Below are the code and all the weights of a small trained network. Each question names an input and a target symbol and asks about switching units off, where a switched-off unit gives its printed mean instead of its output.

import numpy as np


def w(rows, s, z=0):
    codes = np.array(rows[::2]) - 128.0
    scale = np.full(codes.shape[1], s)
    scale[-1] = z or s
    return codes * scale


def f(y):
    return y / 2 * (1 + np.tanh(0.7978845608 * (y + 0.044715 * y**3)))


def softmax(a):
    e = np.exp(a - a.max(-1, keepdims=True))
    return e / e.sum(-1, keepdims=True)


def log_softmax(a):
    a = a - a.max(-1, keepdims=True)
    return a - np.log(np.exp(a).sum(-1, keepdims=True))


def net(x, mask):
    ids = ['ΔΞβεηλστφψω'.index(c) for c in x.split()]
    T = len(ids)
    res = E[ids] + P[:T]
    r = res
    for j in range(2):
        rows = slice(2 * j, 2 * j + 2)
        q, k, v = (r @ M[0][rows].T for M in (Q, K, V))
        z = softmax(np.where(np.tri(T) > 0, q @ k.T / 2**0.5, -1e9)) @ v
        o = O[0][rows]
        res = res + np.where(mask[j], z, o[:, -1]) @ o[:, :-1]
    y = f(res @ A[0][:, :-1].T + A[0][:, -1])
    res = res + np.where(mask[2:10], y, B[0][:, -1]) @ B[0][:, :-1]
    return log_softmax(res[-1] @ U[:, :-1].T + U[:, -1])


Q, K, V, O, A, B = {}, {}, {}, {}, {}, {}
E = w([
[134,55,102,171],'Δ',
[183,120,105,96],'Ξ',
[87,86,101,133],'β',
[77,129,158,58],'ε',
[40,123,205,179],'η',
[249,61,250,121],'λ',
[136,96,27,36],'σ',
[178,157,142,95],'τ',
[121,131,132,107],'φ',
[53,175,134,187],'ψ',
[60,101,73,142],'ω',
],0.017)
P = w([
[113,123,82,79],'0',
[106,254,123,60],'1',
[100,117,113,71],'2',
[139,186,174,182],'3',
[121,23,161,166],'4',
[133,82,58,164],'5',
[49,44,57,138],'6',
],0.0066)
Q[0] = w([
[225,151,159,180],'head 0',
[164,254,113,80],'head 0',
[93,143,48,176],'head 1',
[213,176,119,212],'head 1',
],0.0082)
K[0] = w([
[194,164,59,135],'head 0',
[153,169,172,71],'head 0',
[172,154,153,188],'head 1',
[94,254,143,107],'head 1',
],0.0083)
V[0] = w([
[150,144,107,93],'head 0',
[152,70,40,204],'head 0',
[238,92,77,100],'head 1',
[153,104,249,103],'head 1',
],0.013)
O[0] = w([
[130,169,208,32,55],'head 0',
[134,228,194,83,62],'head 0',
[221,175,114,171,1],'head 1',
[208,2,177,82,130],'head 1',
],0.0079,0.0054)
A[0] = w([
[141,247,220,146,73],'neuron 0',
[117,38,131,137,121],'neuron 1',
[39,160,141,104,112],'neuron 2',
[94,75,69,76,127],'neuron 3',
[43,168,130,130,49],'neuron 4',
[250,221,36,2,79],'neuron 5',
[21,207,150,209,19],'neuron 6',
[167,41,159,177,6],'neuron 7',
],0.0076,0.0021)
B[0] = w([
[186,58,85,88,155],'neuron 0',
[192,186,123,146,255],'neuron 1',
[97,214,3,21,208],'neuron 2',
[92,94,229,140,228],'neuron 3',
[171,77,82,130,196],'neuron 4',
[105,147,255,155,193],'neuron 5',
[189,95,142,144,231],'neuron 6',
[115,187,107,41,195],'neuron 7',
],0.0073,0.0078)
U = w([
[169,157,97,244,251],'Δ',
[119,154,164,173,28],'Ξ',
[109,146,109,128,138],'β',
[76,80,147,89,236],'ε',
[91,42,146,196,224],'η',
[176,91,159,141,102],'λ',
[74,193,152,118,182],'σ',
[144,139,147,163,82],'τ',
[122,136,124,108,24],'φ',
[121,115,99,115,4],'ψ',
[114,157,78,109,26],'ω',
],0.011,0.0036)

Each question gives the input, a string of symbols that net reads in full, and the target symbol t.
The units are the heads (2 rows each of Q, K, V and O) and the neurons (one row each of A and B). Each row of codes is followed by its name. A weight is (code - 128) times the scale printed after its matrix; where a second scale follows, it is the last column's (O, A, B and U).
mask holds one flag per unit, heads first, then neurons. A switched-off unit (its flag False) gives its mean, the last column of its rows in O or B, instead of its output. The means were averaged over made-up inputs and are rounded, as every weight is.
A unit's drop is (log p(t) with every unit on - log p(t) with that unit switched off) / (log p(t) with every unit on - log p(t) with every unit switched off).
The circuit of an input: a set's keep is (log p(t) with only the set's units on - log p(t) with every unit switched off) / (log p(t) with every unit on - log p(t) with every unit switched off). Starting from all 10 units, units are removed one at a time, each time the one whose removal leaves the highest keep (on an exact tie, the one counted first), for as long as the keep stays at least 0.8.
units of the circuit, in order: the units of the circuit, biggest drop first
k most important neurons: the k neurons with the biggest drops, biggest first
drop when u is switched off: that unit's drop, to one decimal
input η τ λ λ β Ξ, target λ: units of the circuit, in order -> head 1
input η η η φ, target ε: 2 most important neurons -> neuron 6; neuron 7
input β η η η Δ, target ε: units of the circuit, in order -> head 1; neuron 7
input τ ψ σ, target σ: units of the circuit, in order -> head 1; neuron 5
input β η η τ σ, target η: units of the circuit, in order -> neuron 2; head 0
input σ Ξ η, target Δ: units of the circuit, in order -> head 1; neuron 6
input ψ β ω, target ω: units of the circuit, in order -> head 1; neuron 2
input Δ ω Ξ σ, target σ: units of the circuit, in order -> head 0; neuron 5; head 1
input σ σ τ η, target Δ: 2 most important neurons -> neuron 3; neuron 6
input β σ ω, target ω: units of the circuit, in order -> head 1; neuron 2; neuron 5
input η η φ, target η: 2 most important neurons -> neuron 2; neuron 3
input η η Ξ σ, target η: 3 most important neurons -> neuron 2; neuron 7; neuron 3
input η ε ε τ η φ, target η: drop when neuron 3 is switched off -> 0.2
input η η η τ, target ε: drop when head 1 is switched off -> 0.8
input η η ψ, target η: drop when neuron 6 is switched off -> 0.1
input σ φ ψ β λ ψ σ, target λ: drop when head 1 is switched off -> 1.0
input λ ψ η, target λ: most important neuron -> neuron 1
